Below are the code and all the weights of a small trained network. Each question names an input and a class and asks about switching units off, where a switched-off unit gives its printed mean instead of its output.

import numpy as np


def w(rows, s, z=0):
    codes = np.array(rows[::2]) - 128.0
    scale = np.full(codes.shape[1], s)
    scale[-1] = z or s
    return codes * scale


def f(y):
    return y / 2 * (1 + np.tanh(0.7978845608 * (y + 0.044715 * y**3)))


def log_softmax(a):
    a = a - a.max(-1, keepdims=True)
    return a - np.log(np.exp(a).sum(-1, keepdims=True))


def net(x, mask):
    res = np.array(x, float).reshape(1, 2) / 4 @ E
    y = f(res @ A[0][:, :-1].T + A[0][:, -1])
    res = res + np.where(mask, y, B[0][:, -1]) @ B[0][:, :-1]
    return log_softmax(res[-1] @ U[:, :-1].T + U[:, -1])


A, B = {}, {}
E = w([
[100,193,5,169,73,238],'x0',
[93,170,255,64,221,213],'x1',
],0.0099)
A[0] = w([
[172,138,70,157,100,231,44],'N1',
[118,208,25,185,60,218,255],'N2',
[101,94,228,148,150,229,90],'N3',
[192,62,188,95,130,104,16],'N4',
[156,138,152,182,175,39,70],'N5',
[136,74,197,116,100,1,146],'N6',
[130,166,165,98,150,200,22],'N7',
[148,25,39,196,46,31,144],'N8',
],0.0084,0.0068)
B[0] = w([
[55,108,72,156,79,48,164],'N1',
[120,78,137,158,212,148,250],'N2',
[172,176,65,171,253,53,171],'N3',
[25,160,104,173,74,125,144],'N4',
[68,101,120,119,119,106,142],'N5',
[118,69,70,192,211,182,180],'N6',
[86,185,63,110,43,66,147],'N7',
[138,212,145,93,172,98,226],'N8',
],0.019,0.018)
U = w([
[109,227,84,134,167,51,127],'0',
[21,8,75,195,139,106,97],'1',
[219,42,199,129,216,195,248],'2',
[117,107,117,109,51,178,95],'3',
[116,75,150,124,66,84,99],'4',
[124,155,148,85,67,144,87],'5',
],0.011)

Each question gives the input, the list of numbers given to net, and the class t.
The units are the neurons (one row each of A and B). Each row of codes is followed by its name. A weight is (code - 128) times the scale printed after its matrix; where a second scale follows, it is the last column's (A, B and U).
mask holds one flag per neuron, in row order. A switched-off neuron (its flag False) gives its mean, the last column of its row in B, instead of its output. The means were averaged over made-up inputs and are rounded, as every weight is.
A unit's drop is (log p(t) with every unit on - log p(t) with that unit switched off) / (log p(t) with every unit on - log p(t) with every unit switched off).
The circuit of an input: a set's keep is (log p(t) with only the set's units on - log p(t) with every unit switched off) / (log p(t) with every unit on - log p(t) with every unit switched off). Starting from all 8 units, units are removed one at a time, each time the one whose removal leaves the highest keep (on an exact tie, the one counted first), for as long as the keep stays at least 0.8.
units of the circuit, in order: the units of the circuit, biggest drop first
unit that matters most: the unit with the biggest drop
k most important neurons: the k neurons with the biggest drops, biggest first
drop when u is switched off: that unit's drop, to one decimal
input [-5,4], class 1: units of the circuit, in order	(N8)
input [7,-4], class 1: 2 most important neurons	(N2; N1)
input [-7,7], class 0: 2 most important neurons	(N3; N2)
input [-2,-2], class 2: 3 most important neurons	(N1; N7; N3)
input [4,-2], class 1: 3 most important neurons	(N1; N2; N3)
input [-2,2], class 2: 2 most important neurons	(N8; N1)
input [-6,7], class 0: 2 most important neurons	(N3; N2)
input [8,-4], class 1: 2 most important neurons	(N1; N2)
input [-3,-1], class 2: 3 most important neurons	(N1; N7; N4)
input [2,3], class 2: 3 most important neurons	(N8; N1; N4)
input [0,1], class 2: 2 most important neurons	(N1; N8)
input [-7,5], class 1: 2 most important neurons	(N8; N6)
input [-4,6], class 0: 2 most important neurons	(N3; N2)
input [-2,-3], class 2: unit that matters most	N1
input [-1,-3], class 2: drop when N4 is switched off	0.3
input [-1,-1], class 2: drop when N1 is switched off	0.3
input [1,-3], class 2: drop when N7 is switched off	0.3
